Here is a tiny trained network, its code and every weight. The questions are about switching its units off for an input and a class, where a switched-off unit gives its printed mean instead of its output.

import numpy as np


def w(rows, s, z=0):
    codes = np.array(rows[::2]) - 128.0
    scale = np.full(codes.shape[1], s)
    scale[-1] = z or s
    return codes * scale


def f(y):
    return np.maximum(y, 0)


def log_softmax(a):
    a = a - a.max(-1, keepdims=True)
    return a - np.log(np.exp(a).sum(-1, keepdims=True))


def net(x, mask):
    res = np.array(x, float).reshape(1, 4) / 4 @ E
    y = f(res @ A[0][:, :-1].T + A[0][:, -1])
    res = res + np.where(mask, y, B[0][:, -1]) @ B[0][:, :-1]
    return log_softmax(res[-1] @ U[:, :-1].T + U[:, -1])


A, B = {}, {}
E = w([
[92,55,134,74,178,40,190],'x0',
[194,46,90,160,45,72,108],'x1',
[196,168,73,44,111,158,199],'x2',
[219,114,245,98,174,129,95],'x3',
],0.012)
A[0] = w([
[93,128,156,216,190,99,105,88],'neuron 1',
[12,117,15,151,53,150,164,93],'neuron 2',
[198,113,201,93,116,166,124,166],'neuron 3',
[200,143,48,90,112,170,224,105],'neuron 4',
[119,202,137,157,210,126,140,115],'neuron 5',
[104,39,134,161,115,127,27,92],'neuron 6',
[91,75,145,106,149,72,242,174],'neuron 7',
[147,136,97,133,115,172,75,104],'neuron 8',
[204,159,102,11,106,150,184,123],'neuron 9',
[220,74,130,114,77,86,60,211],'neuron 10',
[246,93,188,115,167,173,120,100],'neuron 11',
[128,198,142,161,116,196,87,113],'neuron 12',
[171,77,244,164,163,156,78,114],'neuron 13',
[173,200,167,183,35,180,122,108],'neuron 14',
[138,56,95,126,18,97,109,107],'neuron 15',
[245,33,66,188,113,105,125,88],'neuron 16',
[47,104,123,198,136,124,98,120],'neuron 17',
[33,182,95,116,157,160,147,119],'neuron 18',
[117,115,254,200,142,109,111,154],'neuron 19',
[140,127,150,165,65,189,101,94],'neuron 20',
[152,90,190,79,160,89,139,112],'neuron 21',
[191,87,83,148,56,75,89,80],'neuron 22',
[48,122,180,204,120,69,66,141],'neuron 23',
[181,101,79,198,82,78,149,223],'neuron 24',
[144,174,140,172,106,158,115,251],'neuron 25',
[199,187,159,216,112,180,94,107],'neuron 26',
[238,130,220,44,191,104,51,120],'neuron 27',
[49,76,121,74,198,12,166,107],'neuron 28',
[113,171,107,133,82,162,76,118],'neuron 29',
[31,90,182,205,140,95,72,125],'neuron 30',
[33,115,35,148,71,151,135,162],'neuron 31',
[172,162,101,145,96,207,31,139],'neuron 32',
[124,159,125,127,252,172,114,98],'neuron 33',
[182,62,137,146,34,114,138,83],'neuron 34',
[165,190,108,176,95,160,90,84],'neuron 35',
[48,213,187,80,194,173,126,93],'neuron 36',
[111,69,151,81,154,63,173,88],'neuron 37',
[44,190,161,51,215,203,130,140],'neuron 38',
],0.0093,0.013)
B[0] = w([
[196,139,115,143,103,92,164,170],'neuron 1',
[88,195,78,51,184,20,112,234],'neuron 2',
[91,174,49,61,167,119,76,212],'neuron 3',
[217,178,86,209,82,134,184,212],'neuron 4',
[146,133,165,124,160,135,118,173],'neuron 5',
[188,175,132,133,99,91,176,181],'neuron 6',
[110,71,118,159,152,192,147,246],'neuron 7',
[108,119,133,150,152,93,180,155],'neuron 8',
[216,158,84,217,54,191,197,222],'neuron 9',
[107,151,170,99,156,201,104,249],'neuron 10',
[102,167,63,89,171,43,110,201],'neuron 11',
[96,60,147,182,141,112,172,183],'neuron 12',
[88,157,73,111,154,88,111,213],'neuron 13',
[91,73,131,162,109,97,185,194],'neuron 14',
[137,141,196,111,191,110,99,193],'neuron 15',
[182,139,192,146,198,99,132,199],'neuron 16',
[182,191,86,165,73,134,144,188],'neuron 17',
[138,153,178,88,207,111,80,204],'neuron 18',
[149,175,86,145,102,179,120,221],'neuron 19',
[128,94,157,150,123,77,204,163],'neuron 20',
[75,102,81,137,134,114,157,185],'neuron 21',
[161,146,184,132,184,81,114,183],'neuron 22',
[186,145,97,169,75,172,161,215],'neuron 23',
[138,115,159,94,179,208,54,244],'neuron 24',
[100,111,125,115,127,255,124,240],'neuron 25',
[73,79,129,160,130,80,199,195],'neuron 26',
[79,173,75,112,178,91,114,237],'neuron 27',
[90,73,144,152,143,143,210,242],'neuron 28',
[103,96,136,126,147,116,163,169],'neuron 29',
[173,153,91,178,93,157,165,216],'neuron 30',
[65,170,84,41,173,109,95,239],'neuron 31',
[108,80,114,147,157,131,161,207],'neuron 32',
[150,136,177,125,162,101,87,176],'neuron 33',
[164,137,197,148,173,72,88,178],'neuron 34',
[106,97,132,191,140,71,182,169],'neuron 35',
[172,154,210,123,169,100,104,208],'neuron 36',
[90,64,134,165,139,114,213,188],'neuron 37',
[168,112,189,144,147,153,61,241],'neuron 38',
],0.0091,0.014)
U = w([
[78,174,78,92,155,108,118,105],'0',
[165,136,255,130,164,142,107,114],'1',
[208,163,90,167,89,163,167,109],'2',
[69,24,147,154,145,134,188,103],'3',
[87,104,131,100,128,253,90,254],'4',
[120,101,165,114,113,110,117,111],'5',
[129,130,163,129,83,89,112,120],'6',
[117,101,154,97,107,116,101,114],'7',
],0.016,0.015)

Each question gives the input, the list of numbers given to net, and the class t.
The units are the neurons (one row each of A and B). Each row of codes is followed by its name. A weight is (code - 128) times the scale printed after its matrix; where a second scale follows, it is the last column's (A, B and U).
mask holds one flag per neuron, in row order. A switched-off neuron (its flag False) gives its mean, the last column of its row in B, instead of its output. The means were averaged over made-up inputs and are rounded, as every weight is.
A unit's drop is (log p(t) with every unit on - log p(t) with that unit switched off) / (log p(t) with every unit on - log p(t) with every unit switched off).
The circuit of an input: a set's keep is (log p(t) with only the set's units on - log p(t) with every unit switched off) / (log p(t) with every unit on - log p(t) with every unit switched off). Starting from the 12 units with the biggest drops (on a tie, the unit counted first), units are removed one at a time, each time the one whose removal leaves the highest keep (on an exact tie, the one counted first), for as long as the keep stays at least 0.8.
units of the circuit, in order: the units of the circuit, biggest drop first
top k neurons: the k neurons with the biggest drops, biggest first
drop of u: that unit's drop, to one decimal
input [8,5,-7,7], class 3: units of the circuit, in order => neuron 37
input [7,4,-3,-7], class 0: top 2 neurons => neuron 2; neuron 31
input [-2,-4,6,-3], class 2: top 2 neurons => neuron 4; neuron 9
input [6,-8,-2,8], class 0: top 2 neurons => neuron 27; neuron 13
input [-6,3,-8,-7], class 2: top 3 neurons => neuron 23; neuron 30; neuron 17
input [-7,-8,-5,0], class 1: top 2 neurons => neuron 36; neuron 38
input [-1,6,-3,6], class 0: top 4 neurons => neuron 13; neuron 27; neuron 11; neuron 3
input [5,1,6,1], class 2: top 2 neurons => neuron 9; neuron 4
input [8,-7,-3,7], class 3: top 2 neurons => neuron 28; neuron 37
input [5,-1,2,4], class 3: top 3 neurons => neuron 2; neuron 31; neuron 37
input [-5,-6,4,7], class 0: top 2 neurons => neuron 27; neuron 3
input [-3,6,2,7], class 0: drop of neuron 11 => 0.2
input [3,1,-1,3], class 4: drop of neuron 2 => 0.6
input [-7,-8,7,1], class 1: drop of neuron 36 => 0.3
input [2,8,6,8], class 0: units of the circuit, in order => neuron 27
